[[ 46  18  59  11]
 [ 16 -32 -10 -20]
 [ 22 -17 -36 -28]]
->
[ 11 -10 -17]

[[ 14  22  -5]
 [  3  11   4]
 [ 47  -5   9]
 [ -5 -10  27]]
->
[-5 11 47]

[[-46  58 -53]
 [-18   9  -8]
 [-46  49 -29]
 [ -3  -5   6]
 [ 12 -11  10]]
->
[-53   9 -46]

[[14  0 53]
 [ 3 15 14]]
->
[53 15]

[[-42 -60]
 [ 39  18]]
->
[-60  39]

[[ 10 -64  42  56]
 [ 23  50 -39 -43]
 [-22  -4  -2  14]]
->
[ 56 -39  -4]
---
[[ 47   0  63   7  22 -37]
 [  3   4  -2  -6   7   4]
 [  2   1   6  -2   9  -2]
 [  5   3   3  -6  12   1]
 [-18  20  15  22   6 -17]
 [  2   7 -12 -11   1  13]
 [ -6 -12 -14 -15   2  13]
 [ -1   1   5   6  -4  -9]]
->
[[ 47   0  63   7  22 -37]
 [-18  20  15  22   6 -17]
 [  2   1   6  -2   9  -2]
 [ -1   1   5   6  -4  -9]
 [  5   3   3  -6  12   1]
 [  3   4  -2  -6   7   4]
 [  2   7 -12 -11   1  13]
 [ -6 -12 -14 -15   2  13]]

[[-37 -20 -19  45  19]
 [-31 -16  10  39  15]
 [-40 -22 -26  47  21]
 [-30 -15  46  38  14]
 [-46 -25  37  50  26]]
->
[[-30 -15  46  38  14]
 [-46 -25  37  50  26]
 [-31 -16  10  39  15]
 [-37 -20 -19  45  19]
 [-40 -22 -26  47  21]]

[[-17 -44  -4  -6]
 [ -3 -14 -29  -9]
 [ 11  -6  45 -49]
 [ 12  -4 -52 -17]
 [  1  32  17  18]
 [-17 -33   9  18]
 [-33  -1  39  17]]
->
[[ 11  -6  45 -49]
 [-33  -1  39  17]
 [  1  32  17  18]
 [-17 -33   9  18]
 [-17 -44  -4  -6]
 [ -3 -14 -29  -9]
 [ 12  -4 -52 -17]]

[[  8   2  -7   7 -26   2 -46  -8   3   0  -6  -9  -1]
 [-17 -10  20 -37  17   9 -18  -9 -25   6 -26 -12 -22]
 [-11   7  54 -59 -20  64 -57  16 -25 -52 -42 -14 -31]
 [-27  -6  24 -11 -28  25 -23  -6 -20 -23 -10  -7 -18]
 [ -1 -10  10  20   4 -14  27   7  -8  23  30   8  16]]
->
[[-11   7  54 -59 -20  64 -57  16 -25 -52 -42 -14 -31]
 [-27  -6  24 -11 -28  25 -23  -6 -20 -23 -10  -7 -18]
 [-17 -10  20 -37  17   9 -18  -9 -25   6 -26 -12 -22]
 [ -1 -10  10  20   4 -14  27   7  -8  23  30   8  16]
 [  8   2  -7   7 -26   2 -46  -8   3   0  -6  -9  -1]]

[[ 13 -30  28 -16  19 -18   5 -29  48 -18  17]
 [ -5  43 -33  15 -30  18   0  33 -64  28 -24]
 [ -5 -36  24 -17  20 -11   4 -20  61 -18  15]]
->
[[ 13 -30  28 -16  19 -18   5 -29  48 -18  17]
 [ -5 -36  24 -17  20 -11   4 -20  61 -18  15]
 [ -5  43 -33  15 -30  18   0  33 -64  28 -24]]

[[-18   3   6  10   8 -17  22]
 [-15 -13  -4  41   0 -42  -9]
 [ 10 -41  10   6  28 -55  52]]
->
[[ 10 -41  10   6  28 -55  52]
 [-18   3   6  10   8 -17  22]
 [-15 -13  -4  41   0 -42  -9]]

[[  3   2  -2   3   1  -2  -1   0  -6  -7]
 [  1   1 -12  20   6  -2   2   3 -16  -5]
 [  1  10   7  -1 -14  -3  -6 -12   7   5]
 [ 10 -10 -17  16  15  -4   7   7 -21 -12]
 [-17  11   6  -3 -16  21  -7  -1   8   3]
 [  4   5  -5  10   0  -1  -1  -1  -7  -5]
 [  1  15   9   4 -14  -4  -6 -13   6  11]
 [ 46   7  50   1 -17 -57  17 -55  13  43]]
->
[[ 46   7  50   1 -17 -57  17 -55  13  43]
 [  1  15   9   4 -14  -4  -6 -13   6  11]
 [  1  10   7  -1 -14  -3  -6 -12   7   5]
 [-17  11   6  -3 -16  21  -7  -1   8   3]
 [  3   2  -2   3   1  -2  -1   0  -6  -7]
 [  4   5  -5  10   0  -1  -1  -1  -7  -5]
 [  1   1 -12  20   6  -2   2   3 -16  -5]
 [ 10 -10 -17  16  15  -4   7   7 -21 -12]]

[[ 31 -21 -21  51   3]
 [ -1   4   1  -3  -3]
 [  4  -5  -1   9   3]
 [-10  14  -5 -18 -11]
 [-10  17  -6 -21 -12]
 [-15  38 -28 -38 -33]]
->
[[ -1   4   1  -3  -3]
 [  4  -5  -1   9   3]
 [-10  14  -5 -18 -11]
 [-10  17  -6 -21 -12]
 [ 31 -21 -21  51   3]
 [-15  38 -28 -38 -33]]

[[-18  -2 -20 -22 -44   0 -30  17]
 [-13  10 -24  30  10 -22 -26 -21]
 [-12  11 -23  29   6 -23 -23 -17]
 [-18  -4 -21  35  25  -6 -29 -37]
 [  4 -19  20 -42 -22  11  23  61]
 [-18   2 -19 -25 -47   0 -32  17]
 [ -6 -12  19 -56 -38   0  -2  57]]
->
[[  4 -19  20 -42 -22  11  23  61]
 [ -6 -12  19 -56 -38   0  -2  57]
 [-18   2 -19 -25 -47   0 -32  17]
 [-18  -2 -20 -22 -44   0 -30  17]
 [-18  -4 -21  35  25  -6 -29 -37]
 [-12  11 -23  29   6 -23 -23 -17]
 [-13  10 -24  30  10 -22 -26 -21]]
---
[[ 12 -28 -20  24]
 [-42 -18 -22  47]]
->
[[-28 -20]
 [-18 -22]]

[[11 55 -8  2]
 [ 6 29 -4  1]]
->
[[55 -8]
 [29 -4]]

[[  2  47 -20]
 [-14  -1  -5]]
->
[[ 47 -20]
 [ -1  -5]]

[[ 54  -2  17]
 [  1  61  -8]
 [  7 -64  20]
 [ 18  57 -10]]
->
[[-2 17]
 [61 -8]]

[[ 49   6  14]
 [ 13   0  -9]
 [ 35   1  15]
 [-14  -4 -27]]
->
[[ 6 14]
 [ 0 -9]]

[[-10 -28 -21 -10  52]
 [ 41 -20 -10 -17  15]
 [-31 -39 -26  27  44]
 [ -4  13  23  12 -53]
 [-27  60 -10  40  13]]
->
[[-28 -21]
 [-20 -10]]

[[-24 -13 -32 -27]
 [ 50 -41 -34 -40]
 [-35  48 -36 -41]]
->
[[-13 -32]
 [-41 -34]]
---
[[ -6   4 -18  11  -4   0 -15 -11  -9 -34  -2 -35  39]
 [ -3  -5  13  -6  -3  -4 -14  -3  -1 -54   9  34 -27]
 [ -2  -3  -3  -4  -2  -2  -8   0   2 -22  -4  -2  -2]]
->
[[ -3  -5  13  -6  -3  -4 -14  -3  -1 -54   9  34 -27]]

[[  1  21   8   6 -22]
 [-33   7   0  37 -30]
 [-24  25 -21 -48 -16]
 [ 19   6 -13  -7  -4]
 [-31  11  39  60  26]]
->
[[-33   7   0  37 -30]
 [ 19   6 -13  -7  -4]]

[[ -6   6  -5   5]
 [-29 -44  40 -25]
 [ 21   8 -13   5]
 [  2   4   0  -5]
 [-23  17 -19  27]
 [ -3   6  -4   1]
 [ 11  -1   6 -16]
 [  4   3   2  -9]
 [ 49   9 -28   6]
 [ 18  23 -15   6]
 [ 22   8 -12   4]]
->
[[-29 -44  40 -25]
 [  2   4   0  -5]
 [ -3   6  -4   1]
 [  4   3   2  -9]
 [ 18  23 -15   6]]

[[ 26  21  -8  31  16]
 [ 11  38   0  35  10]
 [ 14  32  -3  36  11]
 [-18 -20 -29 -12 -26]
 [ -1  52  25  23   8]]
->
[[ 11  38   0  35  10]
 [-18 -20 -29 -12 -26]]

[[ 44  59]
 [-34 -27]
 [ 20 -13]
 [ 25 -14]
 [ 59  45]]
->
[[-34 -27]
 [ 25 -14]]

[[ -6  -3   0   0  49   1 -21  25  18  -7  34]
 [  2  13   2 -11  33   0   0 -22  13   0  55]
 [  2  35  -3 -17   0 -28   0  26   0  -5  14]
 [  2 -20  11 -12  12  -7 -15  33 -15 -22  15]]
->
[[  2  13   2 -11  33   0   0 -22  13   0  55]
 [  2 -20  11 -12  12  -7 -15  33 -15 -22  15]]

[[ 49 -28  -6 -60  19  16 -46]
 [  5 -17  16 -43  32   1  31]
 [  5 -39 -55   3  20  21 -45]
 [  2 -11 -18 -31  21   7 -14]
 [-18 -44 -51  44   4  -1 -50]
 [-20 -45 -40 -22  55  20  27]]
->
[[  5 -17  16 -43  32   1  31]
 [  2 -11 -18 -31  21   7 -14]
 [-20 -45 -40 -22  55  20  27]]

[[-61  49]
 [-25  -3]
 [-24  23]
 [ 23 -46]
 [-48  50]
 [-27   1]
 [ -6  17]
 [-55  42]
 [ 10  -3]
 [-25  14]]
->
[[-25  -3]
 [ 23 -46]
 [-27   1]
 [-55  42]
 [-25  14]]
